Below is a small trained network, with its code and all its weights. Each question gives an input and a class and asks what happens when units are switched off, that is, made to give their printed mean instead of their output.

import numpy as np


def w(rows, s, z=0):
    codes = np.array(rows[::2]) - 128.0
    scale = np.full(codes.shape[1], s)
    scale[-1] = z or s
    return codes * scale


def f(y):
    return np.maximum(y, 0)


def log_softmax(a):
    a = a - a.max(-1, keepdims=True)
    return a - np.log(np.exp(a).sum(-1, keepdims=True))


def net(x, mask):
    res = np.array(x, float).reshape(1, 5) / 4 @ E
    y = f(res @ A[0][:, :-1].T + A[0][:, -1])
    res = res + np.where(mask, y, B[0][:, -1]) @ B[0][:, :-1]
    return log_softmax(res[-1] @ U[:, :-1].T + U[:, -1])


A, B = {}, {}
E = w([
[244,156,218],'x0',
[128,128,128],'x1',
[128,128,128],'x2',
[86,3,198],'x3',
[26,200,190],'x4',
],0.013)
A[0] = w([
[167,155,124,96],'neuron 0',
[92,170,20,217],'neuron 1',
[68,59,108,134],'neuron 2',
[156,72,250,71],'neuron 3',
[100,222,192,184],'neuron 4',
[94,203,146,102],'neuron 5',
[190,26,104,198],'neuron 6',
[102,154,76,143],'neuron 7',
[77,80,100,144],'neuron 8',
[54,137,149,147],'neuron 9',
[173,204,122,159],'neuron 10',
[69,179,187,141],'neuron 11',
[78,170,178,148],'neuron 12',
[220,176,129,204],'neuron 13',
[187,73,64,253],'neuron 14',
[162,99,92,211],'neuron 15',
],0.015,0.0069)
B[0] = w([
[146,134,158,169],'neuron 0',
[56,189,96,242],'neuron 1',
[145,75,215,207],'neuron 2',
[56,181,11,229],'neuron 3',
[160,93,58,246],'neuron 4',
[177,95,84,198],'neuron 5',
[86,170,170,239],'neuron 6',
[81,166,74,182],'neuron 7',
[157,83,195,195],'neuron 8',
[133,61,90,199],'neuron 9',
[189,110,145,226],'neuron 10',
[146,57,46,218],'neuron 11',
[124,54,37,206],'neuron 12',
[172,165,131,250],'neuron 13',
[97,176,182,237],'neuron 14',
[134,161,213,192],'neuron 15',
],0.012,0.017)
U = w([
[19,254,120,180],'0',
[48,141,27,195],'1',
[86,111,235,137],'2',
[103,22,127,68],'3',
[232,179,198,152],'4',
[238,88,88,2],'5',
],0.013,0.0062)

Each question gives the input, the list of numbers given to net, and the class t.
The units are the neurons (one row each of A and B). Each row of codes is followed by its name. A weight is (code - 128) times the scale printed after its matrix; where a second scale follows, it is the last column's (A, B and U).
mask holds one flag per neuron, in row order. A switched-off neuron (its flag False) gives its mean, the last column of its row in B, instead of its output. The means were averaged over made-up inputs and are rounded, as every weight is.
A unit's drop is (log p(t) with every unit on - log p(t) with that unit switched off) / (log p(t) with every unit on - log p(t) with every unit switched off).
The circuit of an input: a set's keep is (log p(t) with only the set's units on - log p(t) with every unit switched off) / (log p(t) with every unit on - log p(t) with every unit switched off). Starting from the 12 units with the biggest drops (on a tie, the unit counted first), units are removed one at a time, each time the one whose removal leaves the highest keep (on an exact tie, the one counted first), for as long as the keep stays at least 0.8.
circuit, biggest first: the units of the circuit, biggest drop first
unit that matters most: the unit with the biggest drop
k most important neurons: the k neurons with the biggest drops, biggest first
drop of u: that unit's drop, to one decimal
input [8,7,8,0,-5], class 4: unit that matters most	neuron 1
input [-3,-5,0,1,8], class 3: circuit, biggest first	neuron 3; neuron 9
input [3,-4,5,1,8], class 1: 2 most important neurons	neuron 3; neuron 2
input [-7,4,-1,1,4], class 3: 3 most important neurons	neuron 2; neuron 3; neuron 8
input [0,-4,-6,3,-1], class 2: 2 most important neurons	neuron 1; neuron 7
input [5,2,2,-8,1], class 5: 4 most important neurons	neuron 4; neuron 14; neuron 6; neuron 5
input [-8,-3,-1,1,5], class 3: 3 most important neurons	neuron 2; neuron 8; neuron 3
input [1,-6,4,-8,-8], class 4: 2 most important neurons	neuron 10; neuron 3
input [2,-1,1,6,1], class 1: 2 most important neurons	neuron 3; neuron 14
input [3,8,6,-5,0], class 4: 2 most important neurons	neuron 11; neuron 12
input [8,-6,-1,1,1], class 1: 3 most important neurons	neuron 3; neuron 2; neuron 8
input [5,-2,-6,1,0], class 0: 2 most important neurons	neuron 3; neuron 11
input [0,-4,-3,3,3], class 3: 2 most important neurons	neuron 1; neuron 7
input [-7,-1,2,1,-2], class 2: unit that matters most	neuron 2
input [0,6,0,1,2], class 3: 4 most important neurons	neuron 3; neuron 1; neuron 13; neuron 7
input [-8,-7,-3,2,7], class 3: 2 most important neurons	neuron 2; neuron 8
input [6,-4,1,4,2], class 1: drop of neuron 3	0.2
input [-3,6,8,5,0], class 2: drop of neuron 11	0.1
input [3,-3,-3,3,7], class 1: drop of neuron 3	0.1
input [-7,4,8,-1,-8], class 0: drop of neuron 1	0.2
input [4,-4,-1,-1,2], class 5: most important neuron	neuron 1
